[[8 2 6 3 6 7 5]
 [6 8 6 2 8 7 9]
 [5 3 1 4 7 7 8]] yields 8

[[ 217  226  193  271  257  203]
 [ 782 -648  693  388  528 -701]
 [ 322  163  305   28  -15  215]] yields 215

[[-203 -947  -47 -926  110 -897]
 [-488  436  355  221  530 -110]
 [-970 -924 -510 -469 -914  587]] yields 587

[[25 49 62 82 42]
 [60 13 54 65 40]
 [10  3 48 48 27]] yields 27

[[86 41 62 38 45]
 [73 41 45 37 49]
 [20 85 62 45 35]] yields 35

[[4 4 1 8 3 6]
 [5 5 5 5 5 5]
 [4 4 1 8 3 6]] yields 6

[[6 7 5 5 8]
 [1 7 6 8 4]
 [7 2 5 6 8]] yields 8

[[745 498 413 296]
 [443 563 394 635]
 [631 853 626  61]] yields 61
---
[[  2 -21  -1 -20]
 [ -3  46   4  44]
 [ -2  17   2  17]] ans = 2

[[ 12 -18 -29  -9  -9 -44]
 [  0 -33  30   7 -23  10]
 [-39 -27  54 -15  19  -7]] ans = 19

[[ -7  47 -22  18  14]
 [  9   2  27   0 -20]
 [ 12   5  29  -3 -29]] ans = -3

[[ 47  28  31 -20 -35]
 [  0   0   0  -1  -2]
 [  9   5   6  -4  -8]] ans = -4

[[  3 -30  -3   3   4 -12]
 [  3 -32  -3   4   6 -13]
 [ -3  62   6  -5  -6  27]] ans = -6

[[-45  51 -14  44 -36  27 -26]
 [-48  -7  22  39  14 -43   2]
 [  6   9 -48 -23  42 -27  -8]] ans = -27
---
[7 6 4 1 5 8] | 7
[6417 2702 9691 8121 1573] | 6417
[ 63 222  29 183] | 63
[ 4 69 56 67 61 76] | 4
[222 147  13 192 247] | 222
[5 8 8 0] | 5
[7 0 5 2 1] | 7
[63 87 11 95 79 32] | 63
---
[[ 0.099  2.097  1.796  0.380 -1.243  1.143  1.980]
 [ 0.345  2.104  1.908  0.593 -1.221  1.313  1.941]
 [-0.060  1.994  1.752  0.507 -0.985  1.133  2.428]] --> 1.752

[[-0.058  0.154 -0.021 -0.009]
 [-0.062 -0.024 -0.136 -0.085]
 [-0.013  0.083 -0.116 -0.002]] --> -0.116

[[ 0.447 -0.657 -1.611 -0.439]
 [ 1.073  0.272 -2.086  0.153]
 [ 0.013  0.025  2.067  1.336]] --> 2.067

[[-0.793 -0.056  1.072 -0.736]
 [-0.312  0.564  1.224  0.315]
 [-0.832 -1.556 -1.214 -0.245]] --> -1.214

[[  6.4   6.7 -18.6 -19.9   6.6]
 [  2.8   5.3  -5.8  -8.0   0.9]
 [ 18.1   4.6 -13.1  -2.5  19.5]] --> -13.1

[[-0.84  1.89 -1.32  0.12 -2.30]
 [ 1.88  2.05  1.57  1.36 -1.00]
 [-1.35  0.00 -1.29 -0.48 -1.89]] --> -1.29

[[-0.078  0.077 -0.135 -0.056]
 [-0.029  0.040  0.034  0.144]
 [-0.098  0.119 -0.161 -0.150]] --> -0.161
---
[2182 5983 5003 9846 2281] Out: 5003, 9846

[3 6 8 3 2 5 6] Out: 3, 8

[6941 7928 6630 9474 3066 9137 8046] Out: 9474, 9474

[[ -9   8  -6   8  12]
 [ -2 -18  14  -1  35]
 [  3  10  -3 -28   2]] Out: 14, 35

[-429  550 -401  203 -316  -73 -736] Out: 203, 550

[[-33  -2   1 -38 -36 -29  37]
 [ -2 -22  -9  -4  -6   8  -7]
 [-44 -23  -3 -17 -14 -33   6]] Out: -4, 37

[5 2 3 7 5] Out: 3, 7
---
[-16  10  37   8  35   5 -48] ⇒ 10
[ 14   8  16 -42  -1  49] ⇒ 14
[-49 -34 -33 -32 -59] ⇒ -34
[51 29  1 20] ⇒ 20
[-44  37 -36  39] ⇒ -36
[ 56  -2  -7  11  37 -31] ⇒ 11
[  7  22  11  21 -24 -18  44] ⇒ 21
---
[[60 14 41 81]
 [64 49 39 48]
 [65 13 31 74]] 64

[[160  88 214 115 245 213]
 [ 63  39  38 220 111  41]] 63

[[4728 4567 7618 3883 3563]
 [5284 1247 6974 3810 6311]
 [4139 6859 5673 3614 8949]] 5284

[[ 81 164 133  47]
 [ 47 234 139 158]
 [199 138 174 198]] 47

[[6 0 4 7]
 [6 1 5 7]
 [5 2 6 5]] 6

[[137 241 243  49 173]
 [145 163 188 227 123]
 [101 160 171 230 149]] 145

[[ 28 111 162 208 117]
 [123 149 107 171 214]
 [202  85 100  85 192]] 123

[[ 363   -9 -149 -700]
 [  32  -20    8 -433]
 [ 643  213  141 -484]] 32
---
-15   -6   53  -19  -42
 -3   10  -34    2   13
out -15, 13

 31  -14   21   26  -31   23  -53
 56  -21   29  -38  -16   17   15
out 31, 15

-10   21   -1   -1   -3   -4   -3
  2  -30    5    3   -2   -5    1
  5  -45   -1    0   -4    7    1
out -10, 1

-12  -11    8   10   11   55 out -12, 55

43  47  24  52 out 43, 52

-39  -19   -3  -42   30
 41   -1  -59  -39   -2
out -39, -2

-30    7   -6    1  -58 out -30, -58
---
{"in": [1, 5, 44, -28, -34, 23, 20], "out": 20}
{"in": [40, 89, 66, 212], "out": 212}
{"in": [2, 7, 4, 8], "out": 8}
{"in": [190, 248, 21, 175, 224], "out": 224}
{"in": [222, 26, 156, 11, 174], "out": 174}
{"in": [12, 206, 187, 9, 73], "out": 73}
---
[-18, 31, -11, -37, -20, 16, -53] -> -18
[10, 39, 46, 20, 2] -> 10
[61, -8, 3, 33, 32] -> 61
[2, 41, -40, -7, -15, 48, -54] -> 2
[-20, -13, 45, -16, -32] -> -20
[-11, -53, -26, 5, -32] -> -11
[11, 21, 36, -9, -39, 53] -> 11
[-4, -5, -7, -45, -10] -> -4
[-3, -4, -10, -7, 50] -> -3
[-6, -26, -4, 17, -18, -6, 52] -> -6
---
9671	8079	5084	7362	3981	6658
8010	7814	7642	7646	7908	8077
9944	7729	1856	6245	9503	1013
⇒ 1856

-368	198	-51	-44	-21	-13	90
447	-974	-38	-162	-480	-49	-209
656	697	-326	64	719	-526	2
⇒ -326

8339	3939	5449	5975	5815
7225	1187	6315	4515	1580
4034	1900	5074	3079	1192
⇒ 5074

8460	5716	6825	7415	6565
3874	5711	6972	2625	5309
5275	2717	6111	7719	6791
⇒ 6111

7	3	5	1	5	5
8	1	5	2	5	7
8	1	7	3	6	4
⇒ 7

696	516	71	-561	656
-489	269	-59	-11	-455
-146	-692	300	-493	-385
⇒ 300
---
[[-21 -60 -24  25]
 [ -1  56  33   4]
 [-52  21  30  56]] → 56

[[  2  10   4  15  15  24]
 [-58 -10 -41  62 -14  -8]
 [ -4   3   5 -15  18   5]] → 5

[[ -2  -1  15 -45]
 [-25 -13 -28 -57]
 [  7  10   2  24]] → 24

[[-16  -8  10  -6  -5  -1]
 [ 54   6 -39  37  -7 -19]
 [-42 -18  24 -21  -7   6]] → 6

[[ 21  -1 -48 -13]
 [-58 -18  16 -50]
 [-55   4 -45 -24]] → -24

[[ -3  20 -25  12  46  52  28]
 [ -1  -4 -16   3 -17  12  13]
 [  1  -4 -12   9  13 -19 -22]] → -22

[[ 16  35 -13  15  -9 -35  32]
 [ 23  -8  32  41 -43 -15  45]
 [  6 -32 -14 -15  10   0 -19]] → -19

[[-42 -22   6  29 -19 -60]
 [ 18  29  10  -1  15  13]
 [ 28  28  35 -24  12   9]] → 9
---
[[ 20 -11 -34  56 -33]
 [-10 -35 -11 -40  -2]
 [ -8 -28  -8 -47   1]] Answer: -34

[[-43 -17 -13  -1  43  17 -46]
 [-46  39   7 -19  39  38   3]
 [-32  27  -8 -29   4  16 -41]] Answer: -13

[[ 40  -6  -2  11  32  -4]
 [-28  49 -28  16 -23 -34]
 [  1 -47  27 -27   2  60]] Answer: -2

[[15 48  3  0]
 [ 1  6 40 24]
 [ 1  4 30 43]] Answer: 3

[[ 27 -45 -54 -17 -14]
 [ 54  19  25  37  42]
 [  7  33  28   7  62]] Answer: -54

[[  1 -14  -2  -3]
 [-16 -17 -16  26]
 [ 44   5  13 -10]] Answer: -2
---
24	-29	-16	-46	11	10	-40
-21	-26	-6	6	-39	-50	-47
-> 11

-17	-14	-21	-49	24	5	-24 -> 24

13	59	30	-3	7	15	9
54	-11	5	-30	50	-27	8
-> 7

3	-1	2	4	1	1	-2
-14	22	-48	-18	14	-31	-4
-> 1

3	-16	-4	14	-10	50	33 -> -10

6	31	33	-31	3	1	-53 -> 3
